Here is a tiny trained network, its code and every weight. The questions are about switching its units off for an input and a class, where a switched-off unit gives its printed mean instead of its output.

import numpy as np


def w(rows, s, z=0):
    codes = np.array(rows[::2]) - 128.0
    scale = np.full(codes.shape[1], s)
    scale[-1] = z or s
    return codes * scale


def f(y):
    return y / 2 * (1 + np.tanh(0.7978845608 * (y + 0.044715 * y**3)))


def log_softmax(a):
    a = a - a.max(-1, keepdims=True)
    return a - np.log(np.exp(a).sum(-1, keepdims=True))


def net(x, mask):
    res = np.array(x, float).reshape(1, 5) / 4 @ E
    y = f(res @ A[0][:, :-1].T + A[0][:, -1])
    res = res + np.where(mask, y, B[0][:, -1]) @ B[0][:, :-1]
    return log_softmax(res[-1] @ U[:, :-1].T + U[:, -1])


A, B = {}, {}
E = w([
[47,199,127,71,95],'x0',
[31,10,132,157,113],'x1',
[125,129,129,126,128],'x2',
[169,91,129,87,3],'x3',
[151,75,127,2,186],'x4',
],0.0047)
A[0] = w([
[192,192,143,114,138,78],'neuron 1',
[172,92,121,98,1,71],'neuron 2',
[139,104,124,63,148,13],'neuron 3',
[24,197,145,74,99,54],'neuron 4',
[75,63,119,141,127,109],'neuron 5',
[92,147,123,152,219,67],'neuron 6',
[122,142,144,175,106,10],'neuron 7',
[208,56,113,181,159,15],'neuron 8',
[93,147,110,153,219,67],'neuron 9',
[142,91,127,36,182,44],'neuron 10',
[120,131,130,120,113,123],'neuron 11',
[121,161,139,204,94,61],'neuron 12',
[96,154,148,152,212,35],'neuron 13',
[117,168,120,218,86,53],'neuron 14',
[67,67,132,141,121,32],'neuron 15',
[147,87,124,46,170,90],'neuron 16',
[64,54,118,144,118,43],'neuron 17',
[100,153,124,148,192,4],'neuron 18',
[142,126,129,142,129,149],'neuron 19',
[121,147,131,176,106,72],'neuron 20',
[188,91,124,160,148,33],'neuron 21',
[191,191,127,114,138,68],'neuron 22',
[170,103,136,94,19,33],'neuron 23',
[200,192,131,116,138,84],'neuron 24',
[192,198,103,111,137,48],'neuron 25',
[118,160,131,207,94,29],'neuron 26',
[135,92,137,44,178,46],'neuron 27',
[104,151,149,150,204,45],'neuron 28',
[26,203,134,65,100,26],'neuron 29',
[210,69,121,183,160,19],'neuron 30',
[98,151,117,153,216,54],'neuron 31',
[219,71,162,191,173,41],'neuron 32',
[68,58,116,143,121,67],'neuron 33',
[53,65,129,135,129,61],'neuron 34',
[119,172,136,220,83,73],'neuron 35',
[169,94,111,160,139,21],'neuron 36',
[188,193,110,112,137,37],'neuron 37',
[139,99,136,59,161,35],'neuron 38',
],0.0099,0.0042)
B[0] = w([
[97,133,192,126,84,165],'neuron 1',
[220,114,134,2,140,251],'neuron 2',
[91,60,118,128,184,115],'neuron 3',
[79,138,36,107,61,184],'neuron 4',
[118,170,198,112,100,185],'neuron 5',
[200,123,139,68,122,150],'neuron 6',
[84,36,118,140,167,96],'neuron 7',
[62,134,54,105,74,154],'neuron 8',
[199,121,138,64,122,150],'neuron 9',
[85,157,133,98,205,180],'neuron 10',
[135,126,119,122,127,130],'neuron 11',
[98,123,133,112,193,161],'neuron 12',
[176,76,133,72,120,130],'neuron 13',
[92,142,139,86,209,183],'neuron 14',
[89,83,182,155,89,141],'neuron 15',
[105,184,141,94,198,197],'neuron 16',
[87,121,202,124,83,165],'neuron 17',
[142,28,119,95,116,102],'neuron 18',
[134,166,128,110,128,149],'neuron 19',
[107,108,129,122,164,125],'neuron 20',
[96,107,82,141,92,115],'neuron 21',
[97,124,190,133,85,158],'neuron 22',
[198,62,118,70,125,194],'neuron 23',
[101,152,202,118,78,176],'neuron 24',
[88,113,201,130,84,156],'neuron 25',
[88,90,131,120,199,147],'neuron 26',
[92,136,129,129,202,168],'neuron 27',
[173,83,123,97,117,124],'neuron 28',
[65,119,28,93,68,174],'neuron 29',
[82,128,51,116,78,147],'neuron 30',
[189,104,131,69,120,141],'neuron 31',
[91,178,48,85,67,171],'neuron 32',
[98,136,200,121,90,170],'neuron 33',
[113,130,200,153,84,167],'neuron 34',
[96,170,143,76,211,202],'neuron 35',
[92,87,85,130,110,97],'neuron 36',
[90,92,189,146,87,142],'neuron 37',
[87,91,123,134,186,135],'neuron 38',
],0.035,0.0027)
U = w([
[108,133,206,129,82,102],'0',
[210,81,120,77,123,98],'1',
[90,142,127,117,207,97],'2',
[98,140,52,122,73,98],'3',
[149,163,138,129,123,249],'4',
[188,106,112,254,139,101],'5',
],0.0077,0.015)

Each question gives the input, the list of numbers given to net, and the class t.
The units are the neurons (one row each of A and B). Each row of codes is followed by its name. A weight is (code - 128) times the scale printed after its matrix; where a second scale follows, it is the last column's (A, B and U).
mask holds one flag per neuron, in row order. A switched-off neuron (its flag False) gives its mean, the last column of its row in B, instead of its output. The means were averaged over made-up inputs and are rounded, as every weight is.
A unit's drop is (log p(t) with every unit on - log p(t) with that unit switched off) / (log p(t) with every unit on - log p(t) with every unit switched off).
The circuit of an input: a set's keep is (log p(t) with only the set's units on - log p(t) with every unit switched off) / (log p(t) with every unit on - log p(t) with every unit switched off). Starting from the 12 units with the biggest drops (on a tie, the unit counted first), units are removed one at a time, each time the one whose removal leaves the highest keep (on an exact tie, the one counted first), for as long as the keep stays at least 0.8.
circuit, biggest first: the units of the circuit, biggest drop first
top k neurons: the k neurons with the biggest drops, biggest first
drop of u: that unit's drop, to one decimal
input [8,8,0,-6,4], class 0: circuit, biggest first	[neuron 34]
input [6,-4,5,1,-7], class 2: circuit, biggest first	[neuron 35; neuron 14]
input [-7,-4,-6,6,0], class 3: circuit, biggest first	[neuron 32; neuron 8]
input [-7,4,6,-3,-5], class 3: circuit, biggest first	[neuron 32; neuron 8]
input [-3,-3,5,-2,5], class 2: circuit, biggest first	[neuron 10; neuron 16]
input [5,-3,-1,1,0], class 3: top 2 neurons	[neuron 29; neuron 4]
input [6,1,2,-3,-6], class 2: circuit, biggest first	[neuron 35; neuron 14]
input [-4,7,2,5,7], class 0: top 4 neurons	[neuron 17; neuron 33; neuron 34; neuron 5]
input [8,1,-6,-7,-2], class 3: top 4 neurons	[neuron 4; neuron 29; neuron 2; neuron 23]
input [7,-7,2,5,4], class 0: top 2 neurons	[neuron 25; neuron 24]
input [6,-6,6,-3,-6], class 0: top 3 neurons	[neuron 25; neuron 24; neuron 1]
input [-5,2,-5,5,0], class 1: top 4 neurons	[neuron 2; neuron 23; neuron 4; neuron 29]
input [2,-3,-6,-7,6], class 1: drop of neuron 31	0.1
input [8,-4,3,-5,3], class 3: circuit, biggest first	[neuron 29]
input [-1,5,2,1,7], class 2: drop of neuron 10	0.1
input [5,7,5,8,-2], class 1: drop of neuron 2	1.9
input [2,0,-3,-2,7], class 2: drop of neuron 10	0.0
